Every row comes from one small tree of marks. The marks that hang from a mark follow it in brackets, in the order of their numbers. Every link used is in the known rows. Which tree was each row made from?
Known rows:
K_144{K_211 K_371{K_35{K_584{K_428}}} K_609}: [-187  -92   46   25   39  -39    2 -162   50 -202  -26   22  -13   58
  -67   46    5  149  155  -22   81  -29  143 -210 -146  -53    0   36
   -4  -80   53  -52 -139    0  286  -33   25  -98 -119   11  -80 -108
  -88 -213 -100  -21  -29    7   10   69  -29 -128  -17  -75   -6   31
 -104    8  -47  -16   42  263  -76 -150  167]
K_35{K_584{K_174} K_605{K_135{K_144} K_371 K_609}}: [-238  -24  -77   47 -168  -13  -75  -60  116  -58 -123  -24   19 -117
  -70  112   64  278   52  -76  -36   -9  242 -137 -209    0  265   80
  -14  -65   30   73  -18  258  278   -8 -101  -78   21  -11   -6   15
  -85    6 -104   84  172 -112   91 -102  -33   24  128  -50  -29   43
  -30  169  -14   12  -68  298  111 -150  -21]
K_135{K_144{K_371{K_35{K_605}} K_609}}: [-212    3  -79   24 -156   13   58   17  -20  -65  -16   -7   14   88
  -87   80    3  224   47  -45    1  -16  172 -161 -105   65  183  143
    6  -66    2  -11  -50  176   48  102   -5  -25  -27  -21  -56  -71
  -96  161  -90   61  120   31   16  190  -21  -82   39    6 -101  -45
 -132  173  -27  -69   -8  313 -243 -173  -69]
K_605{K_371{K_35{K_584}} K_609{K_135{K_144}}}: [-149  -70   24  -25 -124  -19  -60 -113  102  -96 -107    6  -25 -102
  -27   76    8  252   81 -130  -77  -15  177 -122 -311   41  231   99
  -90  -12  107   87 -113   87  102   35   -9  -99   57    4  -98    4
  -52  -59 -183  -21   60   12  -28  -40  -44 -219   37  -35  -62   69
  -63   68   32   45  -62  237  -23 -202   64]
K_371{K_35{K_584{K_428}}}: [-127  -11   57   20   70  -18  105 -136  -11  -70  -42  -12  -33  -54
   10   73  -44   37   33  -60   34   -5  -15  -61  -99  -30   94   87
   27   11  132   44 -121 -119  220  -57    8 -136  -42   -7    0  -71
 -120 -255   -5   64  -35   43  -72 -112  -24  -65   -1  -49  -18  -72
  -41  -50   80   58   43   12   49  139  158]
K_609{K_605{K_135{K_144} K_371}}: [ -85  -46  -79  -49 -140    8  -47  -69  -51   24  -69  -51   17  -16
  -19   12   18  -46   16  -87  -58    2  169  -72 -232   58  176   91
  -77   18  -20   69   58  112 -180   51  -18    8   65    4  -88   13
    5   40 -147  -74  134  -98   89    6  -22  -44  185   79  -29   79
  -10  235    1    4  -49  158  -33 -245 -141]
K_90{K_144{K_211{K_35{K_584{K_174{K_354}}}} K_609}}: [-205 -101  -12   56  -34  -29  -62 -110   86  -40   -1   63  112  -99
   46  110   57  244   86    6   58   -8  -27 -155 -178  -22    0   70
   10 -143   54    3  -50  -28  192   20  -59   40 -132  -35  -21  -25
 -105    4  -64  185  106    8  -32   70   53  235  -86   46   71   71
 -105  -72  -52   67   29  252 -209   37  -15]
K_605{K_371 K_609{K_135}}: [   6  -85    6  -32  -76  -17 -143  -36  142  -67  -56   33  -24  -43
  -12  -16   51   84   44  -66  -61   -1  225  -78 -242    3   62    7
  -92   -1  -41   29  -47   98  -30  -12   34  -20   11   42  -99   56
   55   27 -203  -84   75  -62   91  -30  -53 -277    6   -8    1  106
   10   48  -40  -28  -85  164   52 -282   52]
K_90{K_144{K_371} K_211{K_35 K_428 K_466}}: [-230  -85  -52   52   -2  -42 -100  -10  -96  124   26  108  121   49
  136   70   64  102   40  -57   30    7  -89 -254 -357 -103  -27   59
   65   34  106   42  -61 -299  -17   44  -26 -137 -173   -6  -40   19
 -103  -21 -138   80  280   37  -67   54   79   48    4  227   24    7
 -131  145  -62 -121  179  207 -485 -182   -9]
K_371{K_35{K_584} K_605}: [ -26  108    4   23  -26    3  138 -146   23  -30  -80  -41   -3   19
    3  112   -9   68    6  -86    6  -11    9  -95  -65  -71  108  111
   30  -19  252    1  -61  -84   87   50  -51  -65    0  -47   61  -77
  -97 -211   73   24  -10   46  -85   35  -38   58  -11 -136   -7 -118
 -121    4   75   11   25   87  206  129   65]
K_428{K_144{K_211 K_371{K_605{K_35}}} K_174{K_90}}: [-150    5  -26    5  -87   -2  -41 -135  168  -42 -163  -29   42  -28
 -141    4   92  171  -53 -130  -50  -47  281 -246 -240  -53  -83  -81
  -26 -126   -7 -112  -46   68   -8  -94   22 -151   38  -35   20   22
  -43 -100    4  -65   90  -42   58  144   31  -12  211  -34 -163  118
 -107   76  -99   39  -34  257   72 -187 -195]
K_605{K_35{K_584{K_174 K_428}} K_135{K_144} K_371}: [-325 -111  -33  -19  -92  -26  -40 -163   23  -58 -164  -36    1 -166
  -46   85  -22   -2   48  -74  -22  -21  176 -129 -332    0  156    3
  -95  -12    9   74 -148  102  189 -120   -4 -177   40  -11  -24  -24
 -136 -250 -185  -63   64  -76   22 -198  -43  -27  192  129  -56  188
   70  186  -87   70  -38  231  114 -155   -3]
K_211{K_428{K_144 K_584{K_35 K_90 K_174}}}: [-117  -26  -11   54   -1    1   68  -64   64  -58  -26  -18   94 -147
  -40  101  -10  229 -166  -95   79   15   88  -59 -142   56  108   32
   81   22    0  -53 -118 -200   46  -18   33 -103   29  -11   56   29
  -62 -192    8   71  109   86   10  -77   76   52  177  122 -276  -72
  -20  -53    3   66   52  146   27  250  -44]
K_605{K_35 K_135{K_144} K_371 K_609}: [-132  -46  -80   -7 -191   19 -151  -10  122  -81 -120  -33  -27  -76
  -41  110   55  -32   41  -85 -114    3  278 -130 -258   44  123    5
 -198   19  -19   73 -124  138  -63    0  -21  -37   32   19  -86   21
   16  -50 -302 -175  140  -51   72   -7  -53  -51  137  118   17  186
  -10  141  -99    1  -86  288   19 -285  -53]
K_371{K_35 K_605{K_135{K_144{K_211}} K_609}}: [-109   67  -75  -56 -181   18    5  -86   -9  -83  -95  -67   10   15
  -70  158   37   50  -20 -127  -58  -18  171 -169 -182   38  105   72
 -101  -33  148   28  -37  136  -73   81  -73   35   -1  -11  -18 -106
  -47  -57 -123 -121   86   -6    0  137  -28   46   70  -37   -9   16
 -145   71  -39   46  -56  270   97  -84 -116]
K_211{K_35{K_584{K_174}} K_144{K_371}}: [-162  -66  -11   98   -6  -15  -57  -79   20  -25 -135   29   43  -73
   27  104  -10  220   68  -28   61  -12   70 -134 -325  -86   88  105
   74  -11  112    3  -79  -56  216  -35  -50 -152   17  -52    8  -13
 -106  -45   23  189  206   88 -110  -60   39  135   -3  122 -141   24
 -104  102  -17   59   60  176  -23  -98    4]
K_609{K_135 K_605{K_35{K_584{K_90 K_174 K_428}}}}: [-145  -56   16  -79  -21  -20   88 -156  -54 -157  -82   12   28 -104
   -6   -7   -7  270   -4 -128   50  -41  212 -107 -354  -33  141   88
   67  -51   35   85  -53 -124  146  -75   55  -33   46   24  -30    4
    4 -371   10   10   -6  -66   88 -157  -24 -148  183   21   10   96
   61  -39   43  102  -72  175  379   88  -21]
K_466{K_211{K_35 K_144}}: [-121  -31  -86   17  -14    8  -72  -36  -62   25  -10   75   64   40
   84  100   89   62  -19  -33  -11    5  -92 -131  -99  -30  -73   56
  -48   11  110   24  -60 -219   65   40  -50   -8    2  -27  -63  -76
  -91  -34    6   67  149   74  -63   48   80  116  -63  114   11   78
 -126  -48  -16   77   56  131 -285  -38  -17]
K_211{K_144{K_371{K_605}} K_428{K_584} K_466{K_354}}: [ -60  -31 -185   -6  -30  -38    2  -12  101  -24  -87  -20  180   36
   83   76  -33   42   11  -60   75   18   92 -272 -183  -37   95  295
   19   13   97   -5   31 -308 -112  112   35   -3  -85    7    5    0
    5 -187  -98  363  260   87  116  -88   70   26   41   77 -124  -62
 -158  137    4  -91  198  161 -187 -221   62]
K_466{K_211{K_35{K_584} K_428} K_354{K_605}}: [-224  -55 -113  -50   49  -61  -37 -106  -67  -71   -2   65   75   14
  128   74  118   -9   -7   25   33    1 -181 -231   57 -107  -38   88
  -82  -72  131   64  -34 -426  242  158  -50   21  103  -19  -27   -1
 -106 -342  -99  152   65  103   33 -108   92  -54   72  -46   50   -3
 -214  -73   39   63  100   79 -243  134   62]
K_35{K_584 K_605{K_609}}: [ -14   62  -43   44  -38  -14   14    3   95  -94    3   26  -10  -14
   -8   84   67  272   36  -42  -12   -9  113 -104   25  -40  166  115
   30  -62   82   48    6    5  279   -2  -70   19  -71   11    5   -1
  -11  -75   45  161   69  -43   78  -61  -19   50  -38 -194  109  -86
  -83  -32   98   -2   -6  118   75   85  121]
K_35{K_584{K_428{K_144{K_609} K_174{K_354{K_605}}}}}: [-110  -79  -92  -96  -63  -43   87 -109  104  -30  -84    7   42 -186
  -45   42   13   42  -23    6   10   -2  142 -144 -128   43  115  176
   -6 -139 -163    3  -22   -3  167  -75   16   -8  -42   25   42   18
  -46  -52  -59  257  103  -37   99 -117   21 -135   72  -42  -65  -48
  -22  -35   44   79   11   77 -152   83   32]
K_371{K_35{K_584 K_605{K_135{K_144{K_211}}}}}: [-168   65  -19   28 -104  -11   78 -142  -98  -34  -38  -63   14  -34
  -31   89   17  233   25 -108  -35  -40   66 -157 -138    9  161   67
  -25  -59  210   73   -3   52  237  103  -94  -69    0  -31  -21 -118
 -106 -150   -1   11    6   18  -69    8   10  117   64 -191   61  110
 -130   90   95   89  -12  185  -47   70  -15]
K_428{K_144{K_211 K_609{K_135}} K_584}: [  64  -68  -62  -94 -109  -16   13 -103  127  -12    3   18   66 -154
  -97   -9  -23  326   21  -96  -20  -21  183 -120 -132  102   27   89
 -155  -92  -39  -61   21  -71  -32   25   25   52   20   26  -55  -27
   41  -45  -36   22   25   33   68   57   45 -176  -24  -60 -101  178
  -43  -60  -10   35  -32  233 -234  -58  -16]
K_35{K_584{K_90{K_144} K_428} K_605{K_609}}: [-203  -33  -55  -14   48  -25   79  -80  100  -94   42   65   33  -52
   -1  129   69  277  -66  -68   26  -34   34 -132 -127   36  273  129
   91  -46    0   42  -23   26  411 -170  -28   27 -223   51   18  -10
  -63 -124    3  328  155 -121  158  -78  -15  142  134  -71   35  -14
  -27  -39   64   78   26  157   36  240  136]
K_605{K_135{K_144} K_371}: [-140  -67  -50  -36 -125  -10  -73  -78    4   54  -72  -57    3  -68
  -32   14   -4 -105   20  -41  -77   -6  100  -47 -215   87  126  -19
 -124   28  -35   39    3  203  -77    2  -18  -52   49    5  -58    4
  -24   81 -199  -90   98  -73   37  -24  -22  -33  149   76  -75  192
   28  243  -72   13  -45  124  -75 -252  -88]
K_135{K_144{K_609{K_371}}}: [ -85  -77  -57  -47 -115   -2  -31   41   14  -75  -11    3   12    0
  -38   17    3  109   78  -17  -19   15   91  -40   15   80  150   57
    8  -31  -91   -7  -30   76  -36   76  -23   62  -17    7  -66    5
  -45  118 -100  -25   46  -31   74  108  -20  -82   26  122 -103  -12
  -20  126  -57  -35  -33  167 -162 -167  -50]
K_466{K_211{K_35{K_584{K_428} K_605}} K_354{K_371}}: [-210  -82  -80    1  129  -78   12 -173   28  -72  -28   63   11   39
   70   50  162   87  -10  -37   33   -2 -101 -236   58 -114  -32  114
  -34  -75  135   38 -195 -254  382   -3  -46  -42    4   -2  -49    5
 -192 -387  -55  269   45    5   65  -67   38  -60   47 -155  -84   56
 -185  -44   11   57  103  120 -111   13  179]
K_354{K_371{K_35{K_584{K_90}}} K_605{K_609{K_135}}}: [ -37   58    9    3   47  -15   20 -194  119 -171  -95  -36  -69  -35
  -44   40   91  218  -96  -98  -34  -31  191 -172 -176  -45  219   71
  103  -25   70   43 -130   87  236   76  -66  -44  101   56   18   90
   36 -241 -140   64   12   46  -32   47  -54 -333  170 -155 -199   27
 -129 -100   75  -29  -55  199  193   47   74]
K_174{K_35{K_584{K_428} K_605{K_609}} K_90 K_144}: [-307  158   27  127   91  -48   13 -115  247 -246   40  -10  -25  -21
   77   69   19  321  -21 -110  -56  -13   93 -236  -53   32  149  161
  103  -33   51   28   -6  111  336 -244   35 -113 -136   23  -70   89
  -26  -38  -33  224  167 -150  151 -140   14   73  -87 -160  -55  -47
  -71  -93   92   -7  -60  172 -109  109   16]
K_584{K_174{K_428{K_144}}}: [-150  -45  -37  -29  -25   -6  -12  -25   75  -35  -44   18   59 -120
  -21  -12   17   52  -91  -48   19   17   65  -84  -91  -41  -19   52
   31  -65  -64  -29  -63   46   55  -67   35 -151    4  -30   51   25
  -84   35  -49  141  111  -13   44  -41   30 -124  100  164 -184  -12
   25    4  -38   44    1   69 -148   21 -156]
K_35{K_584{K_90} K_605{K_135 K_371}}: [-122   21   -9   68  -33  -21   38 -178   92  -31  -33  -72   11  -58
   -2   20   87  111   21  -62  -21  -27  117  -97 -138   -7  194  -17
   25   -7   84   28    4   92  310  -33  -62  -75  -47   25    7   13
    3 -168  -45   25   99 -130  116  -84  -43   74  213 -167   18  207
   -3  129   31   28  -32  135  277   43   91]
K_90{K_144{K_371 K_609{K_135}} K_211{K_428 K_466}}: [-199 -128  -95  -52 -100  -53 -101   15  -10   55   53  136  140   46
   80  -17   10  202   68  -28   14   -8   88 -257 -472  -27    4   79
    8  -20  -39   30   33 -139  -45  111   32  -30 -188   35  -78   14
    6  108 -227  117  199  -19   63   78   43 -147  -39  162   57   94
  -44  158  -95 -173   86  318 -589 -325   -2]
K_584{K_428{K_174{K_35{K_605{K_135}}}}}: [ -72   40  -21    0  -44  -13   83  -29  -30   33  -65  -64  -25  -73
    5    8    0   10  -69  -71  -35   -2  183 -138 -242  -26   67   12
    7  -42 -103   51  -43   62   55 -128   91 -113  -45   16  -21   -5
  -47   -9  -12   -4   79  -62   62 -144  -14 -221  102  -19   27  -17
   22  -33   47  -27  -38   59   52   51   32]
K_144{K_211{K_428{K_174 K_584{K_90}}} K_371 K_609}: [-113 -108  -18   20    1  -21  -65  -60  136 -142  -12  -26   75   -7
 -103  -12   60  181   90   -4   89  -23  214 -194 -203  -37   32 -112
   22 -132  -88  -91  -41  -73   73   -5   75  -29  -80   22  -43   -1
   31  -46  -32  -64   57   38   89   -4   29 -255  202   35  -88   19
  -78  -57  -70  -77   58  259  -38 -119   48]
K_609{K_135{K_144} K_605{K_35{K_584} K_371}}: [-101  -53  -42  -94 -145  -21   -9 -132  -62  -59  -90   14   14  -59
    2   -1   -1  233   47 -151  -71  -41  208 -150 -348   10  228  138
  -88  -42   81  111  -23  -43  -47   54   25  -25  104   -7 -117    7
  -12 -176  -85  -43   28  -41   32  -61  -25 -134  119   -6   41  150
  -17  172   73   56  -65  232    4 -196  -64]
K_90{K_144 K_211{K_466{K_354}}}: [-185  -77  -55  -16  -44  -22  -65    4   67  124  -19   91  138   -8
  120   33   68  183   26  -40  -16   21 -148 -125 -113    3  -68  146
    2   -7   31   56  -23 -209   92   73  -73   22 -145   -4   -2   72
  -42 -117  -70  204  143  -26   37   64   75  213    8   66   23   64
  -40   20  -50  -28  103  140 -391  -76  -18]
K_135{K_144{K_211 K_609{K_605{K_35 K_371}}}}: [-174  -64  -82  -30 -140   10  -81  -52  -24 -136  -14   10   39   57
  -57   65   94  185   56  -83  -28  -20  180 -200  -18   35   68   80
  -74  -88  -35   16  -58   47  -33   97  -14   61  -36    0 -121  -63
  -36  -48 -124 -139   47  -49   91  158  -10  -13   82  124   55   52
  -77   99  -51  -15  -31  366 -213 -233 -114]
K_135{K_144{K_211 K_371}}: [-193  -81  -14  -71  -47  -30  -66  -44 -104  -53  -26   23   33   68
  -80   -4    2  148   56  -19   11  -45   26 -125  -82   43   43  -24
  -29  -69  -20  -36  -14  172   41  -22    4   -1    5  -10  -67  -50
  -56   31  -28   -9   16  -25  -17  117   38   70   92  -14  -92  134
  -57  166  -78   50   22  162 -182 -247  -97]
K_466{K_211{K_144 K_428} K_354{K_371}}: [-170 -131 -167  -52   78  -46 -141  -23    9  -73  -25   89   93   93
  111   20  117  -63  -82   27   20   28  -75 -202  -24  -83 -108   69
  -79   -5   26    1  -78 -233   97  177    7   28    3   -5  -45    0
  -88 -107 -187  341   85   80   53  -17   81   48   73   50 -136   94
 -147    7  -39   49  122  105 -499 -172   68]
K_584{K_174{K_90 K_354} K_428{K_144{K_609}}}: [-341  -83  -21    9  -13  -24    5  -88  197 -135  -29    4   82 -149
  -48   20   11   63   -4  -17   62   33  156  -92  -27  102  -23  105
   46  -79 -185  -50  -56  127  127 -163   68  -53  -88   29   15   48
  -75   32 -172  242  149 -110  185  -52   25  -17    5   88 -220   15
   38  -43 -134   62  -44  129  -27  -19  -94]
K_354{K_371 K_605{K_609}}: [  43   51  -77    4   53    0  -86  -37  107  -98  -51    0  -69   58
  -54   31  115    2 -121  -11  -37    0  160 -141   52  -61   98   59
   64  -22  -81   -6  -75  149   59   53  -67   35   51   51   23  103
   38  -29 -146   62   66    3   28   94  -40 -243   78  -47 -151  -93
 -109  -30    6 -119  -20  134  -21  -92   10]
K_371{K_35{K_584{K_90 K_174} K_605}}: [-218   72   54  134  -11   20  133 -121   30  -92  -66  -50   31  -44
  -25   98   58  362   -9  -91   64  -12   49  -74  -42  -56  154   56
  187  -47  182   25  -95    1  384   34  -74 -138    0  -37   77  -36
 -124 -210  113   80   35   22  -49   -1  -13   92  146  -97  -72  -53
  -71  -71   71   53   -5  173  292  257   35]

Write each row's tree:
[-218   65  122  169   25   -6  -41  -86  167 -150  -43  -46   55  -35
   13   22   28  126  -46  -40   45   25  112  -29  -80   43  -35   -3
  158  -30    3  -14 -132   59  114  -67   12  -59  -15  -27  -10  106
  -22 -134  -23   37   16  -25   11  -30   43  163  -67 -111 -148  -38
   -1  -69  -51   40  -64   72  319   83 -110] : K_584{K_35 K_174{K_90 K_354}}
[  13  110  -10   -8   26   -4   72  -63  151  -18   14  -27   27 -115
   65    3  -39  101  -56 -136  -50   38   26 -161  -20   -8   88  145
  -66  -27    5  -23 -122 -152  -43 -141  135 -141  -24   -7  -22   73
   -7  -85  -10  149  116   53   13  -54   43 -220   12   -5 -181    6
  -34 -171   92  -36   39   23 -247  147   26] : K_174{K_35 K_428{K_144 K_584}}
[  11  -85   29   58  -14  -16 -108  -66   21 -136   10    2   -2   26
   13   13  112  110  135  -38   25   12  101 -137   29  -68  -72  -47
   24  -53   28  -43 -107 -134   61   85  -47    5  -72   10 -108  -30
  -52 -106  -99 -224   27    2   37  141  -11 -120  -63   81   26   52
 -116   -8  -70  -39   -9  214  -21 -130   40] : K_144{K_211{K_35} K_609{K_371}}
[-124   35  -24   36  -15  -32   40  -83  106  -86  -43   37  -30  -59
   45  113   55  262  -15 -127  -45   19  156 -229  -12  -37  171  180
  -24   -9   -7   15 -143   17  274 -155   52 -143  -98   31  -46   13
  -97 -126  -94  172  164  -98  110  -52  -28  -44   -8  -87  -25  -32
  -54  -34   72  -12    3  197 -120    5  209] : K_174{K_35{K_584{K_428{K_144}} K_605{K_371 K_609}}}
[ -91  -99 -135   13  -80  -41   18   55   23  -57    9   26  105  -17
    1   41  -16   57    6  -11   51   13  146 -213 -130    0   -6  135
   31   12  -77  -17   14 -106 -130  102   36  -97  -51   45  -13  -16
    6   58 -228  146  193   14  133   71   45 -130   16  253  -63  -57
  -74  117  -79 -127  123  218 -416 -270    5] : K_211{K_428{K_144{K_371 K_609}} K_466}
[ -72   73    2  127 -103   12   26  -29   -8  -25  -61  -48   16  -21
  -36   66   24  179 -130  -66   15   -5  225  -63 -225   -6   45   21
   97  -10   19   19  -73  104  124   45  -55  -70   21  -35   11  -10
  -58  -99   10  -66   50  -22   11  -12    7   96   20  -71  -30  -35
  -12   93   -2    1  -80  206  228   85 -107] : K_584{K_35{K_605{K_135}} K_174}
[-160  -39   13   72  -44  -49  -66  -41  158  -94 -148  -40   80  -17
   59  -33   25  255   51  -54  -15  -12  112 -249 -258  -50 -133   75
   62 -110  -31  -15  -54   45   -7  -29   48 -124   17  -31  -75   96
    4  -39  -28   48  113  -33   41   27   87    2   77   26  -90   68
  -83  -36  -33  -12   32  233 -244 -288 -110] : K_428{K_174{K_35 K_144{K_211{K_466{K_354}} K_371}}}
[-135  -73  -89   63  -68  -41   75  -24   44  -92  -30    6   90  -55
   13   93  -34  147   49  -53   60   13  132 -241 -188  -34   60  179
   48   11   66   14  -48 -188    6  132    6 -182  -31   21   -1  -46
  -51  -83 -203  168  159   75   44   45   37 -120    9  178  -62  -93
 -130   71  -10  -94  143  242 -372 -176   91] : K_211{K_428{K_144{K_371{K_35{K_584}} K_609}} K_466}
[-127 -111  -69 -173  -98  -55  -52  -59 -256  -83    7   44   67   67
  -24  -73  -21  196   20  -89   16  -56  175 -202 -364   17  122   61
  -38  -73   -3   44  114   16 -168  102   82   49   54   12 -141  -54
    9   32 -101    1   43  -27   59   17   42 -174  130    9   -3  123
  -74  226   23   47  -11  197 -223 -299 -166] : K_609{K_135{K_144{K_211{K_428} K_371}} K_605}
[  60  -19   21   42  -32    4 -103    1  164 -197 -106   30  -48  -44
   26   65   64  154  136  -73  -28   25  206  -84  -71 -112   97   20
   -6   -8   94   32 -171 -179  151    3  -43  -31  -17    8  -48   59
   -2 -318  -86  -82    7  -10   37  -27  -56  -23   -1  -44   65   15
  -46  -58   15    6  -30  151  230  -63  165] : K_605{K_35{K_584} K_609{K_371}}
[-111  -72  -13 -149  -96  -43  -24  -74 -145  -16    7   19   39  -45
  -43  -51  -26  213   -2  -62  -42  -61   37  -87 -186   94   47  -19
  -76  -70   -4   37   56  120  -17   32   18   53   51   11  -82  -54
   -3   28  -36  -42  -58  -14  -10   12   38  -82   27  -35  -10  218
    2   91  -14  101  -58  113 -158 -135 -129] : K_609{K_135{K_144{K_211}}}
[  -4   28  -15    5   36  -40  -21 -132  -18 -101   -6   -3   56  141
  -38   44   13   61  -28  -76   78  -28  140 -233 -176  -78   21   -4
   11  -42  129 -106  -75 -160  -47    2   55  -23  -77  -19  -43  -66
  -43 -261   17  -80   22   44   -3   37   29   -7   20 -151  -60  -48
 -149  114  -11  -58   92  195   67  -79   42] : K_144{K_211{K_428{K_584{K_35}}} K_371{K_605}}
[-232  118   53  125   32   -4  -59  -87   50    7   57    0    6   36
   45   11  148  191   27  -97  -42    2  -24 -140   41  -32  -33  -32
   67  -10  119   15  -35 -125  230  -45  -65  -91  -95   -8  -24   54
  -56  -77   38  -67  134  -34    9    6   29   21  -32 -102  -29   24
 -106    2   -5  -54  -16   96   13   93  -72] : K_174{K_90{K_211{K_35{K_605}}}}
[-118   34  -66   45  -19   -2    1  -39  -90   25   41   58   34   87
   48   68  138  123  -12  -48   -4   -4  -69 -149   37  -68  -56   17
  -13  -47  138   25  -55 -190  120   42  -54  -10   15  -22  -56  -67
 -120  -87   53  -26   91   14   -7   75   51    9  -37  -50   95   23
 -147  -51    9   11   33  144 -115   38   -1] : K_466{K_211{K_35{K_605}}}
[ 113  -46  -64  -10 -119   18  -51    1   56  -99  -34  -36   -4   19
    2  -33   32  -23  110  -44   -8   40  289  -47 -156  -16   99   78
   -1   -3  -68   15   43  -42 -161  140  -24   85   -8   29  -99   35
   69   -8 -161 -132   82  -91  172   85  -59 -178   54   54   24    3
  -25  109  -15  -85  -80  184   89 -202  -29] : K_144{K_609{K_371 K_605{K_135}}}
[   0  -32  -44  -12  -50    4  -44  -30   -4 -138   48   17   36   77
  -34   10   80  160   62  -26   30   -8  144 -130   38  -12  -36   67
   -2  -92  -37  -14   43  -22   -8  104  -18  120  -68   20  -85  -58
   41  -29  -27  -80   -5  -47  118  141    1  -39  -20   11  113  -39
  -75  -43   -7  -37  -21  229 -102  -95  -47] : K_144{K_211 K_609{K_605}}
[ -27  -25  -18   57  -96    0 -140  -88  226 -125 -131  -27  -51 -107
    2   93   60  -17  107  -66  -82    6  280 -124 -270  -65   87  -16
 -169   15   78   68 -138   -7  120  -26  -40  -88    7   20  -57   44
   45 -254 -242 -141   79  -53   63 -107  -75  -42   73  -30  111  176
  -11   37  -39   -5  -63  227  206 -180  132] : K_605{K_35{K_584} K_135 K_371 K_609}
[ -77  -31  -48  -40    9  -40   -8  -74   40  -65   29    2   90  -61
   23  -29   57   35  -69  -91  -15   -5    6 -215   -6  -25  -88   81
   18  -54   -1   -3  -42  -79   18  -37   20 -124  -93   24  -17  -20
  -13 -116  -88  103   89  -34   90   27   66 -113   34  112  -41   82
  -37  -15   -2   20   84   72 -327  -69  -87] : K_174{K_428{K_144{K_211{K_466}}}}
[-183   10  -67  -43 -106  -15  -76 -197  -31  -51 -109  -50   -3  -46
  -37   58   62   20   -2  -65  -86  -52  143 -224 -147  -13  132    0
 -113  -57   44   53  -33   86  164   55  -84  -46   81    3  -36  -20
  -25 -264 -165 -157   24  -36   -6  -12  -13   -9  186  -61   52  250
  -64  172   -8   32  -52  252  -38 -114  -66] : K_354{K_605{K_35{K_584} K_135{K_144{K_211}} K_371}}
[  10  108  -42    2 -111   24   95 -113   -8   25  -92  -92   -5   21
  -12   85  -13 -126  -39  -91  -31   -2  123  -84 -201  -26   47   56
  -50   21  173    9  -12   20 -128   88  -35  -39   27  -28   34  -79
  -37  -96  -70 -112   52   17  -38   76  -50  -11   47  -65   -9    3
  -93   85    0  -10  -40  115  218   15  -60] : K_371{K_35 K_605{K_135}}
[-148   31   36   53   68  -17  146 -101  -44 -129   60  -21    2   49
  -15   70   63  121 -193  -87   54  -28   82  -93  -52   78  115   51
  167   29  -36   -9 -153  -22  269 -140   30  -27 -162   45  -20  -35
  -59 -268   39   24   42  -77  121  -34   -6   70  110  -70  -73  -44
   10   19   34   59   -3  107  246  284   47] : K_584{K_35{K_605} K_90 K_428}
[ -61  -23   33   97  -45   30 -107  -34  176  -94  -88   -9  -42    9
  -10   98   86   38   52  -86  -38   34  169  -87  -87  -45   56   46
  -36   33   66   16 -165   28   28   34  -13 -111  -20    3  -64   15
  -45  -52 -189 -114   99   11   -6   65  -62 -153   24   38  -31  -61
  -82  -20  -17  -47  -22  196   39 -167   92] : K_605{K_371{K_35} K_609}
[-138   -4  -84  -97 -104  -15   36  -28  -67    6  -63    3   31   90
  -74   42  -30   42    0  -34   -2  -33   58 -108 -119   47  148   78
  -13  -43    9  -43   10  182  -95  -27    9   24   19  -24   -2  -34
  -64   96   -7   61   95  -38   18  119   -6   50   98    1 -149   -2
  -64  247  -68  -10   14  148  -27 -206 -125] : K_135{K_144{K_371{K_605}}}
